Below are the code and all the weights of a small trained network. Each question names an input and a target symbol and asks about switching units off, where a switched-off unit gives its printed mean instead of its output.

import numpy as np


def w(rows, s, z=0):
    codes = np.array(rows[::2]) - 128.0
    scale = np.full(codes.shape[1], s)
    scale[-1] = z or s
    return codes * scale


def norm(h):
    return h / np.sqrt((h * h).mean(-1, keepdims=True) + 1e-5)


def f(y):
    return y / 2 * (1 + np.tanh(0.7978845608 * (y + 0.044715 * y**3)))


def softmax(a):
    e = np.exp(a - a.max(-1, keepdims=True))
    return e / e.sum(-1, keepdims=True)


def log_softmax(a):
    a = a - a.max(-1, keepdims=True)
    return a - np.log(np.exp(a).sum(-1, keepdims=True))


def net(x, mask):
    ids = ['ΓΘαεηλξτφ'.index(c) for c in x.split()]
    T = len(ids)
    res = E[ids] + P[:T]
    u = 0
    for l in range(3):
        q, k, v = (norm(res) @ M[l].T for M in (Q, K, V))
        z = softmax(np.where(np.tri(T) > 0, q @ k.T / 2**0.5, -1e9)) @ v
        res = res + np.where(mask[u], z, O[l][:, -1]) @ O[l][:, :-1]
        u += 1
        y = f(norm(res) @ A[l][:, :-1].T + A[l][:, -1])
        res = res + np.where(mask[u : u + 8], y, B[l][:, -1]) @ B[l][:, :-1]
        u += 8
    return log_softmax(norm(res)[-1] @ U[:, :-1].T + U[:, -1])


Q, K, V, O, A, B = {}, {}, {}, {}, {}, {}
E = w([
[103,215,152,106,1,195,83,159],'Γ',
[120,174,90,92,147,192,107,102],'Θ',
[81,205,92,177,191,163,90,111],'α',
[200,126,131,91,133,165,88,78],'ε',
[124,85,180,141,130,185,162,109],'η',
[134,128,79,141,225,201,157,130],'λ',
[129,81,187,203,181,163,102,91],'ξ',
[111,130,116,95,166,96,130,227],'τ',
[95,98,9,80,76,136,82,112],'φ',
],0.009)
P = w([
[201,221,120,184,58,180,148,172],'0',
[80,254,166,137,37,167,194,71],'1',
[186,172,138,180,64,184,80,223],'2',
[74,220,166,126,63,145,169,76],'3',
[193,149,146,150,93,163,78,197],'4',
[67,194,172,113,87,126,152,75],'5',
[194,129,155,127,116,146,72,180],'6',
[75,165,159,111,109,119,137,77],'7',
[186,114,156,108,140,130,61,161],'8',
[78,141,160,104,124,98,134,77],'9',
[170,93,159,95,164,111,70,145],'10',
[86,115,156,104,142,74,131,76],'11',
[170,85,169,73,193,95,56,133],'12',
[74,144,174,96,132,87,130,58],'13',
],0.0074)
Q[0] = w([
[121,128,48,156,118,99,175,132],'0.h1',
[171,127,168,108,214,255,4,228],'0.h1',
],0.0085)
K[0] = w([
[145,126,176,121,49,181,162,138],'0.h1',
[125,24,91,99,218,2,32,68],'0.h1',
],0.0064)
V[0] = w([
[142,250,55,117,145,205,79,100],'0.h1',
[151,169,255,139,156,122,162,176],'0.h1',
],0.0033)
O[0] = w([
[157,107,214,49,112,81,210,122,254],'0.h1',
[7,58,219,26,113,254,71,162,142],'0.h1',
],0.0054,0.005)
A[0] = w([
[148,138,51,98,135,163,72,157,160],'0.n1',
[108,158,87,175,118,124,155,136,95],'0.n2',
[167,96,132,172,75,85,66,166,95],'0.n3',
[180,109,116,201,146,68,75,176,44],'0.n4',
[1,156,120,141,103,63,141,98,24],'0.n5',
[126,137,103,158,117,133,29,109,230],'0.n6',
[74,168,161,167,179,116,172,97,5],'0.n7',
[123,148,175,149,144,113,107,164,72],'0.n8',
],0.007,0.0018)
B[0] = w([
[157,74,240,223,96,122,143,145,179],'0.n1',
[219,49,186,23,68,98,117,128,114],'0.n2',
[179,185,92,107,139,49,214,106,129],'0.n3',
[110,127,35,154,104,78,186,92,135],'0.n4',
[73,145,58,222,77,59,130,228,217],'0.n5',
[253,104,127,147,97,96,185,199,183],'0.n6',
[172,173,103,141,193,156,104,202,253],'0.n7',
[209,145,120,21,126,160,111,101,170],'0.n8',
],0.0049,0.0028)
Q[1] = w([
[48,179,47,143,98,92,200,1],'1.h1',
[197,205,230,50,182,154,32,129],'1.h1',
],0.0091)
K[1] = w([
[151,216,150,168,15,247,150,53],'1.h1',
[108,1,108,128,204,89,64,38],'1.h1',
],0.0062)
V[1] = w([
[134,184,98,245,115,146,20,45],'1.h1',
[124,65,54,162,204,254,220,92],'1.h1',
],0.0034)
O[1] = w([
[113,137,161,119,141,233,64,2,2],'1.h1',
[254,113,68,87,131,130,185,114,177],'1.h1',
],0.006,0.00098)
A[1] = w([
[151,162,119,152,224,172,106,175,112],'1.n1',
[1,133,85,116,143,136,229,91,7],'1.n2',
[169,56,92,224,120,70,125,153,191],'1.n3',
[67,161,157,99,97,49,208,114,232],'1.n4',
[93,179,129,102,167,162,132,35,3],'1.n5',
[17,164,169,234,178,156,223,116,85],'1.n6',
[43,115,44,194,40,28,122,141,238],'1.n7',
[129,74,176,178,142,171,105,124,180],'1.n8',
],0.0065,0.0028)
B[1] = w([
[146,120,160,109,41,137,140,133,254],'1.n1',
[202,60,47,53,227,197,123,94,168],'1.n2',
[160,203,123,194,84,74,111,128,164],'1.n3',
[130,100,151,203,106,202,64,84,212],'1.n4',
[131,119,131,65,103,63,78,176,152],'1.n5',
[216,153,110,164,122,84,125,253,228],'1.n6',
[155,237,111,146,174,165,210,97,208],'1.n7',
[66,116,101,156,101,126,109,169,176],'1.n8',
],0.0064,0.0044)
Q[2] = w([
[44,150,1,136,137,103,131,65],'2.h1',
[137,152,70,170,154,107,124,149],'2.h1',
],0.0085)
K[2] = w([
[119,253,115,100,43,213,126,151],'2.h1',
[98,187,38,129,171,131,126,148],'2.h1',
],0.0064)
V[2] = w([
[70,73,111,210,180,146,153,136],'2.h1',
[88,199,124,146,89,255,198,176],'2.h1',
],0.0041)
O[2] = w([
[237,137,254,187,124,130,161,158,74],'2.h1',
[116,110,109,160,203,51,143,60,254],'2.h1',
],0.0066,0.0048)
A[2] = w([
[170,107,184,90,127,55,75,196,131],'2.n1',
[191,96,78,2,144,133,238,168,23],'2.n2',
[141,81,187,117,10,66,143,58,123],'2.n3',
[103,130,184,40,134,86,34,101,2],'2.n4',
[151,121,76,118,105,171,66,55,171],'2.n5',
[168,84,123,113,85,222,77,153,108],'2.n6',
[123,207,157,124,247,169,156,134,104],'2.n7',
[113,146,172,101,32,93,91,241,87],'2.n8',
],0.0072,0.0037)
B[2] = w([
[49,118,104,177,75,144,175,113,231],'2.n1',
[93,118,48,20,98,151,189,200,229],'2.n2',
[129,188,132,66,113,89,213,143,155],'2.n3',
[127,164,131,96,96,2,65,76,145],'2.n4',
[132,87,112,175,164,135,85,186,172],'2.n5',
[180,183,209,111,229,195,132,90,180],'2.n6',
[121,73,166,94,110,95,166,106,255],'2.n7',
[111,31,75,156,184,103,110,130,223],'2.n8',
],0.0083,0.0041)
U = w([
[40,206,137,134,41,208,103,127,124],'Γ',
[144,109,62,92,236,121,23,133,103],'Θ',
[208,211,93,177,137,53,157,167,138],'α',
[103,141,181,55,80,31,57,119,162],'ε',
[200,115,209,141,143,226,122,135,176],'η',
[133,114,75,29,98,172,198,189,165],'λ',
[59,44,102,201,90,116,115,197,160],'ξ',
[72,88,228,94,139,77,254,74,4],'τ',
[84,137,31,136,168,169,164,5,40],'φ',
],0.0085,0.0043)

Each question gives the input, a string of symbols that net reads in full, and the target symbol t.
The units are the heads (2 rows each of Q, K, V and O) and the neurons (one row each of A and B). Each row of codes is followed by its name. A weight is (code - 128) times the scale printed after its matrix; where a second scale follows, it is the last column's (O, A, B and U).
mask holds one flag per unit, layer by layer, with each layer's heads first. A switched-off unit (its flag False) gives its mean, the last column of its rows in O or B, instead of its output. The means were averaged over made-up inputs and are rounded, as every weight is.
A unit's drop is (log p(t) with every unit on - log p(t) with that unit switched off) / (log p(t) with every unit on - log p(t) with every unit switched off).
The circuit of an input: a set's keep is (log p(t) with only the set's units on - log p(t) with every unit switched off) / (log p(t) with every unit on - log p(t) with every unit switched off). Starting from the 12 units with the biggest drops (on a tie, the unit counted first), units are removed one at a time, each time the one whose removal leaves the highest keep (on an exact tie, the one counted first), for as long as the keep stays at least 0.8.
units of the circuit, in order: the units of the circuit, biggest drop first
top k neurons: the k neurons with the biggest drops, biggest first
k most important neurons of layer l: the k neurons of layer l with the biggest drops, biggest first
input α λ λ α φ α ξ, target α: top 3 neurons -> (0.n6; 1.n3; 0.n4)
input Θ λ ε ξ η, target η: units of the circuit, in order -> (2.n6)
input Γ α α λ α α η α Θ, target τ: units of the circuit, in order -> (1.n6; 0.n7; 0.n1)
input λ Γ α ξ Θ α α α η, target τ: units of the circuit, in order -> (1.n6; 2.n3; 2.n2)
input α α ξ α α λ φ φ ε, target α: units of the circuit, in order -> (0.h1; 1.n3)
input ε ξ φ ε λ, target α: units of the circuit, in order -> (0.h1; 1.n3)
input ε φ ξ α α, target η: 2 most important neurons of layer 0 -> (0.n6; 0.n5)
input η α α τ ε α ξ α ε α ξ, target η: units of the circuit, in order -> (2.h1; 2.n6)
input α Θ α, target ε: 2 most important neurons of layer 1 -> (1.n6; 1.n4)
input λ α Γ λ α α λ ξ φ ξ τ, target α: top 3 neurons -> (0.n4; 1.n7; 1.n3)
input τ ξ ε, target ξ: top 2 neurons -> (2.n8; 1.n4)
input Γ ξ φ α Θ φ Γ Γ α τ Θ η α, target τ: 3 most important neurons of layer 0 -> (0.n5; 0.n6; 0.n8)
input λ τ λ τ ε, target ξ: top 2 neurons -> (2.n8; 2.n1)
input φ α α λ α λ ε φ α α ξ ξ τ α, target α: units of the circuit, in order -> (1.n6)
input α τ α, target ξ: top 2 neurons -> (1.n7; 2.n8)
input ξ α ξ α Γ, target η: 2 most important neurons of layer 2 -> (2.n6; 2.n2)
input λ λ φ φ α φ, target φ: top 3 neurons -> (1.n7; 1.n4; 1.n6)
input α λ α ξ Θ λ φ α φ Θ λ τ λ, target ξ: top 2 neurons -> (0.n1; 1.n7)
input ξ α λ τ ξ ξ λ φ τ τ λ α α, target λ: 4 most important neurons of layer 0 -> (0.n6; 0.n5; 0.n8; 0.n7)
input τ φ α λ τ α ξ η φ α Θ, target α: units of the circuit, in order -> (0.h1)
input α α λ ξ Γ α ξ τ λ ξ φ τ, target τ: top 3 neurons -> (2.n7; 1.n7; 1.n4)
input α ε α, target Θ: 3 most important neurons of layer 1 -> (1.n7; 1.n6; 1.n4)
input Γ Γ λ α λ α α α η, target τ: top 3 neurons -> (0.n7; 1.n6; 1.n2)
input α φ α α, target α: top 2 neurons -> (1.n6; 0.n5)
